Below is a small trained network, with its code and all its weights. Each question gives an input and a class and asks what happens when units are switched off, that is, made to give their printed mean instead of their output.

import numpy as np


def w(rows, s, z=0):
    codes = np.array(rows[::2]) - 128.0
    scale = np.full(codes.shape[1], s)
    scale[-1] = z or s
    return codes * scale


def norm(h):
    return h / np.sqrt((h * h).mean(-1, keepdims=True) + 1e-5)


def f(y):
    return y / 2 * (1 + np.tanh(0.7978845608 * (y + 0.044715 * y**3)))


def log_softmax(a):
    a = a - a.max(-1, keepdims=True)
    return a - np.log(np.exp(a).sum(-1, keepdims=True))


def net(x, mask):
    res = np.array(x, float).reshape(1, 4) / 4 @ E
    u = 0
    for l in range(3):
        y = f(norm(res) @ A[l][:, :-1].T + A[l][:, -1])
        res = res + np.where(mask[u : u + 3], y, B[l][:, -1]) @ B[l][:, :-1]
        u += 3
    return log_softmax(norm(res)[-1] @ U[:, :-1].T + U[:, -1])


A, B = {}, {}
E = w([
[192,189,241,166,137],'x0',
[107,151,131,236,131],'x1',
[87,211,125,17,245],'x2',
[161,207,88,76,84],'x3',
],0.011)
A[0] = w([
[213,176,97,189,99,255],'0.n1',
[248,171,105,120,115,106],'0.n2',
[212,174,155,113,80,64],'0.n3',
],0.016,0.0036)
B[0] = w([
[144,154,252,105,145,255],'0.n1',
[84,171,190,86,69,202],'0.n2',
[138,139,142,37,30,202],'0.n3',
],0.015,0.0075)
A[1] = w([
[117,200,138,127,1,135],'1.n1',
[1,167,117,46,110,95],'1.n2',
[198,190,175,71,241,1],'1.n3',
],0.0092,0.0042)
B[1] = w([
[244,207,96,29,161,255],'1.n1',
[179,148,46,176,190,237],'1.n2',
[145,99,102,216,124,183],'1.n3',
],0.011,0.005)
A[2] = w([
[96,228,34,194,182,83],'2.n1',
[254,135,120,137,154,254],'2.n2',
[171,166,95,185,12,32],'2.n3',
],0.0093,0.0076)
B[2] = w([
[193,242,105,71,100,162],'2.n1',
[37,11,148,201,212,255],'2.n2',
[107,173,255,138,227,120],'2.n3',
],0.0089)
U = w([
[46,26,28,156,48,128],'0',
[97,216,21,76,217,178],'1',
[105,113,238,214,208,213],'2',
[83,102,155,251,59,62],'3',
[211,198,248,44,52,186],'4',
[111,211,111,172,26,3],'5',
],0.016,0.012)

Each question gives the input, the list of numbers given to net, and the class t.
The units are the neurons (one row each of A and B). Each row of codes is followed by its name. A weight is (code - 128) times the scale printed after its matrix; where a second scale follows, it is the last column's (A, B and U).
mask holds one flag per neuron, layer by layer. A switched-off neuron (its flag False) gives its mean, the last column of its row in B, instead of its output. The means were averaged over made-up inputs and are rounded, as every weight is.
A unit's drop is (log p(t) with every unit on - log p(t) with that unit switched off) / (log p(t) with every unit on - log p(t) with every unit switched off).
The circuit of an input: a set's keep is (log p(t) with only the set's units on - log p(t) with every unit switched off) / (log p(t) with every unit on - log p(t) with every unit switched off). Starting from all 9 units, units are removed one at a time, each time the one whose removal leaves the highest keep (on an exact tie, the one counted first), for as long as the keep stays at least 0.8.
units of the circuit, in order: the units of the circuit, biggest drop first
unit that matters most: the unit with the biggest drop
k most important neurons: the k neurons with the biggest drops, biggest first
top k neurons in layer l: the k neurons of layer l with the biggest drops, biggest first
input [8,2,5,-1], class 2: units of the circuit, in order -> 1.n3, 2.n2
input [-4,7,0,5], class 2: unit that matters most -> 0.n1
input [4,-4,7,7], class 1: 3 most important neurons -> 0.n1, 1.n2, 2.n2
input [-2,7,-7,4], class 2: top 2 neurons in layer 0 -> 0.n3, 0.n2
input [2,-4,4,5], class 1: 2 most important neurons -> 0.n1, 1.n2
input [1,1,3,0], class 1: 2 most important neurons -> 0.n1, 2.n1
input [4,-7,7,4], class 1: units of the circuit, in order -> 0.n1, 1.n2
input [-4,1,-2,0], class 0: 2 most important neurons -> 0.n2, 0.n1
input [7,4,6,0], class 2: units of the circuit, in order -> 1.n3, 2.n2
input [-1,-5,-2,-8], class 0: 2 most important neurons -> 0.n1, 1.n1
input [-2,-2,4,-4], class 1: 2 most important neurons -> 0.n1, 2.n1
input [4,-7,8,5], class 1: top 2 neurons in layer 1 -> 1.n2, 1.n3
input [5,-8,7,-3], class 2: top 2 neurons in layer 1 -> 1.n3, 1.n1
input [-3,-7,-5,1], class 0: most important neuron -> 0.n1
